Below are the code and all the weights of a small trained network. Each question names an input and a class and asks about switching units off, where a switched-off unit gives its printed mean instead of its output.

import numpy as np


def w(rows, s, z=0):
    codes = np.array(rows[::2]) - 128.0
    scale = np.full(codes.shape[1], s)
    scale[-1] = z or s
    return codes * scale


def norm(h):
    return h / np.sqrt((h * h).mean(-1, keepdims=True) + 1e-5)


def f(y):
    return np.maximum(y, 0)


def log_softmax(a):
    a = a - a.max(-1, keepdims=True)
    return a - np.log(np.exp(a).sum(-1, keepdims=True))


def net(x, mask):
    res = np.array(x, float).reshape(1, 2) / 4 @ E
    u = 0
    for l in range(2):
        y = f(norm(res) @ A[l][:, :-1].T + A[l][:, -1])
        res = res + np.where(mask[u : u + 6], y, B[l][:, -1]) @ B[l][:, :-1]
        u += 6
    return log_softmax(norm(res)[-1] @ U[:, :-1].T + U[:, -1])


A, B = {}, {}
E = w([
[11,144,95,164,118,80,163,130],'x0',
[156,147,36,153,148,178,209,156],'x1',
],0.011)
A[0] = w([
[133,40,162,31,186,138,174,126,207],'0.n1',
[162,54,118,217,214,167,183,186,97],'0.n2',
[164,97,132,78,147,163,89,182,5],'0.n3',
[115,96,114,141,241,234,104,157,100],'0.n4',
[55,2,135,126,124,125,84,126,189],'0.n5',
[141,133,97,228,203,153,156,106,137],'0.n6',
],0.0075,0.0022)
B[0] = w([
[141,163,36,148,91,152,140,47,210],'0.n1',
[101,122,183,140,118,86,179,49,245],'0.n2',
[1,138,141,120,71,176,173,203,202],'0.n3',
[208,108,127,93,199,100,134,110,206],'0.n4',
[177,132,64,103,106,191,154,97,255],'0.n5',
[168,51,128,96,134,161,74,121,229],'0.n6',
],0.0084,0.0047)
A[1] = w([
[166,46,187,145,182,231,102,188,252],'1.n1',
[62,108,116,221,3,159,165,12,159],'1.n2',
[196,132,94,169,169,159,147,203,145],'1.n3',
[102,154,169,60,88,69,3,93,158],'1.n4',
[227,127,84,190,107,88,215,198,126],'1.n5',
[34,196,84,200,143,4,131,70,48],'1.n6',
],0.0067,0.0031)
B[1] = w([
[93,223,100,114,78,94,107,161,186],'1.n1',
[178,155,172,94,145,79,102,127,254],'1.n2',
[4,115,173,151,149,94,121,98,156],'1.n3',
[86,74,87,198,192,132,200,150,210],'1.n4',
[74,86,168,179,120,110,47,185,170],'1.n5',
[133,150,110,130,72,233,111,141,194],'1.n6',
],0.011,0.0093)
U = w([
[87,185,125,131,41,163,113,151,185],'0',
[84,21,144,196,249,91,141,117,146],'1',
[211,148,166,56,165,53,129,100,143],'2',
[190,63,108,115,121,109,163,172,2],'3',
],0.016,0.0058)

Each question gives the input, the list of numbers given to net, and the class t.
The units are the neurons (one row each of A and B). Each row of codes is followed by its name. A weight is (code - 128) times the scale printed after its matrix; where a second scale follows, it is the last column's (A, B and U).
mask holds one flag per neuron, layer by layer. A switched-off neuron (its flag False) gives its mean, the last column of its row in B, instead of its output. The means were averaged over made-up inputs and are rounded, as every weight is.
A unit's drop is (log p(t) with every unit on - log p(t) with that unit switched off) / (log p(t) with every unit on - log p(t) with every unit switched off).
The circuit of an input: a set's keep is (log p(t) with only the set's units on - log p(t) with every unit switched off) / (log p(t) with every unit on - log p(t) with every unit switched off). Starting from all 12 units, units are removed one at a time, each time the one whose removal leaves the highest keep (on an exact tie, the one counted first), for as long as the keep stays at least 0.8.
units of the circuit, in order: the units of the circuit, biggest drop first
most important unit: the unit with the biggest drop
top k neurons: the k neurons with the biggest drops, biggest first
k most important neurons of layer l: the k neurons of layer l with the biggest drops, biggest first
drop of u: that unit's drop, to one decimal
input [-2,-6], class 1: units of the circuit, in order => 1.n4
input [-7,6], class 0: units of the circuit, in order => 1.n1; 1.n3
input [0,3], class 2: top 4 neurons => 1.n4; 0.n2; 0.n6; 1.n1
input [-4,-4], class 0: 3 most important neurons of layer 0 => 0.n2; 0.n3; 0.n4
input [3,1], class 2: top 2 neurons => 1.n2; 0.n6
input [-5,5], class 0: top 2 neurons => 1.n1; 1.n4
input [3,4], class 1: top 2 neurons => 0.n6; 0.n1
input [1,-4], class 1: top 3 neurons => 1.n4; 0.n2; 0.n1
input [-7,2], class 0: top 2 neurons => 0.n3; 1.n2
input [-4,4], class 0: 4 most important neurons of layer 1 => 1.n1; 1.n4; 1.n2; 1.n5
input [-7,-8], class 1: top 2 neurons => 1.n4; 1.n6
input [0,2], class 2: top 2 neurons => 1.n4; 0.n2
input [-8,-2], class 0: 2 most important neurons of layer 1 => 1.n2; 1.n1
input [0,1], class 2: most important unit => 1.n4
input [-5,-4], class 0: top 2 neurons => 0.n2; 1.n1
input [5,6], class 1: top 3 neurons => 0.n6; 1.n1; 0.n1
input [-1,1], class 2: top 2 neurons => 0.n2; 1.n4
input [5,8], class 1: drop of 1.n1 => 0.1
input [0,-2], class 2: drop of 0.n5 => 0.9
input [-1,2], class 2: drop of 0.n2 => 0.7
input [1,5], class 1: most important neuron of layer 0 => 0.n2
input [3,2], class 2: drop of 1.n2 => 0.8
